Below are the code and all the weights of a small trained network. Each question names an input and a class and asks about switching units off, where a switched-off unit gives its printed mean instead of its output.

import numpy as np


def w(rows, s, z=0):
    codes = np.array(rows[::2]) - 128.0
    scale = np.full(codes.shape[1], s)
    scale[-1] = z or s
    return codes * scale


def f(y):
    return np.maximum(y, 0)


def log_softmax(a):
    a = a - a.max(-1, keepdims=True)
    return a - np.log(np.exp(a).sum(-1, keepdims=True))


def net(x, mask):
    res = np.array(x, float).reshape(1, 6) / 4 @ E
    y = f(res @ A[0][:, :-1].T + A[0][:, -1])
    res = res + np.where(mask, y, B[0][:, -1]) @ B[0][:, :-1]
    return log_softmax(res[-1] @ U[:, :-1].T + U[:, -1])


A, B = {}, {}
E = w([
[177,108,174,108,112,97,45],'x0',
[254,128,121,227,152,59,158],'x1',
[189,176,27,67,216,86,172],'x2',
[127,154,182,167,145,59,250],'x3',
[182,181,137,96,42,81,153],'x4',
[153,118,120,226,169,170,194],'x5',
],0.0078)
A[0] = w([
[165,107,178,244,125,146,57,200],'neuron 0',
[95,37,216,120,205,163,56,141],'neuron 1',
[140,204,50,60,178,146,164,222],'neuron 2',
[222,126,66,135,162,21,37,153],'neuron 3',
[172,110,98,162,70,201,175,140],'neuron 4',
[159,61,244,197,73,144,126,228],'neuron 5',
[173,217,91,134,89,189,160,235],'neuron 6',
[120,134,160,114,140,175,244,230],'neuron 7',
[149,80,100,149,203,210,77,160],'neuron 8',
[153,169,85,156,114,37,106,22],'neuron 9',
[160,126,89,194,117,51,143,131],'neuron 10',
[145,135,121,123,84,236,249,251],'neuron 11',
[167,181,90,75,149,127,93,202],'neuron 12',
[142,79,107,121,26,109,49,228],'neuron 13',
[27,77,69,154,156,212,114,151],'neuron 14',
[20,123,241,107,179,234,83,92],'neuron 15',
[111,145,195,94,77,102,161,241],'neuron 16',
[79,91,93,163,187,254,77,179],'neuron 17',
[104,137,58,94,154,125,177,62],'neuron 18',
],0.0074,0.0031)
B[0] = w([
[117,112,231,226,102,119,147,233],'neuron 0',
[203,99,132,235,164,145,76,232],'neuron 1',
[22,146,128,187,131,88,106,228],'neuron 2',
[160,140,129,154,155,33,138,242],'neuron 3',
[100,148,79,113,120,25,55,168],'neuron 4',
[81,210,161,169,117,109,103,250],'neuron 5',
[66,207,40,130,148,67,73,190],'neuron 6',
[54,233,157,154,136,80,102,205],'neuron 7',
[181,118,153,149,195,88,134,211],'neuron 8',
[188,108,51,124,144,102,91,168],'neuron 9',
[135,105,132,172,159,92,68,196],'neuron 10',
[49,176,145,106,146,47,55,205],'neuron 11',
[117,194,43,172,152,99,99,201],'neuron 12',
[52,123,167,153,92,149,122,245],'neuron 13',
[212,103,2,100,239,46,52,232],'neuron 14',
[181,115,144,61,155,111,56,255],'neuron 15',
[55,104,126,56,105,156,75,209],'neuron 16',
[236,134,137,84,202,100,15,243],'neuron 17',
[76,130,190,117,61,113,141,170],'neuron 18',
],0.0066,0.0077)
U = w([
[72,168,141,118,130,111,141,231],'0',
[113,144,180,186,147,98,146,157],'1',
[177,122,85,119,251,76,119,127],'2',
[156,95,145,107,103,162,183,11],'3',
[172,116,197,136,146,104,103,5],'4',
],0.012,0.0028)

Each question gives the input, the list of numbers given to net, and the class t.
The units are the neurons (one row each of A and B). Each row of codes is followed by its name. A weight is (code - 128) times the scale printed after its matrix; where a second scale follows, it is the last column's (A, B and U).
mask holds one flag per neuron, in row order. A switched-off neuron (its flag False) gives its mean, the last column of its row in B, instead of its output. The means were averaged over made-up inputs and are rounded, as every weight is.
A unit's drop is (log p(t) with every unit on - log p(t) with that unit switched off) / (log p(t) with every unit on - log p(t) with every unit switched off).
The circuit of an input: a set's keep is (log p(t) with only the set's units on - log p(t) with every unit switched off) / (log p(t) with every unit on - log p(t) with every unit switched off). Starting from the 12 units with the biggest drops (on a tie, the unit counted first), units are removed one at a time, each time the one whose removal leaves the highest keep (on an exact tie, the one counted first), for as long as the keep stays at least 0.8.
circuit, biggest first: the units of the circuit, biggest drop first
unit that matters most: the unit with the biggest drop
k most important neurons: the k neurons with the biggest drops, biggest first
drop when u is switched off: that unit's drop, to one decimal
input [-1,7,-2,-7,1,7], class 4: circuit, biggest first => [neuron 0]
input [3,4,0,5,8,-6], class 0: circuit, biggest first => [neuron 17; neuron 16]
input [-5,4,3,6,-5,1], class 1: circuit, biggest first => [neuron 14; neuron 17]
input [-7,4,3,5,-2,6], class 1: circuit, biggest first => [neuron 14; neuron 7]
input [2,-2,-8,2,-5,3], class 4: circuit, biggest first => [neuron 0; neuron 15; neuron 17]
input [4,-4,-7,6,7,0], class 0: 2 most important neurons => [neuron 16; neuron 1]
input [0,6,-5,1,-2,-7], class 1: circuit, biggest first => [neuron 17; neuron 15]
input [7,6,0,-3,2,7], class 1: circuit, biggest first => [neuron 0; neuron 17]
input [-7,7,-1,-6,8,-3], class 0: 3 most important neurons => [neuron 14; neuron 17; neuron 1]
input [-4,5,-5,-6,3,-3], class 1: 2 most important neurons => [neuron 0; neuron 15]
input [8,4,0,6,0,-3], class 1: drop when neuron 14 is switched off => 0.4
input [-3,-8,-8,1,0,-1], class 4: drop when neuron 1 is switched off => 0.0
input [-4,-1,5,-6,5,-2], class 0: drop when neuron 17 is switched off => 0.1
input [6,4,-3,-7,0,-6], class 1: unit that matters most => neuron 13
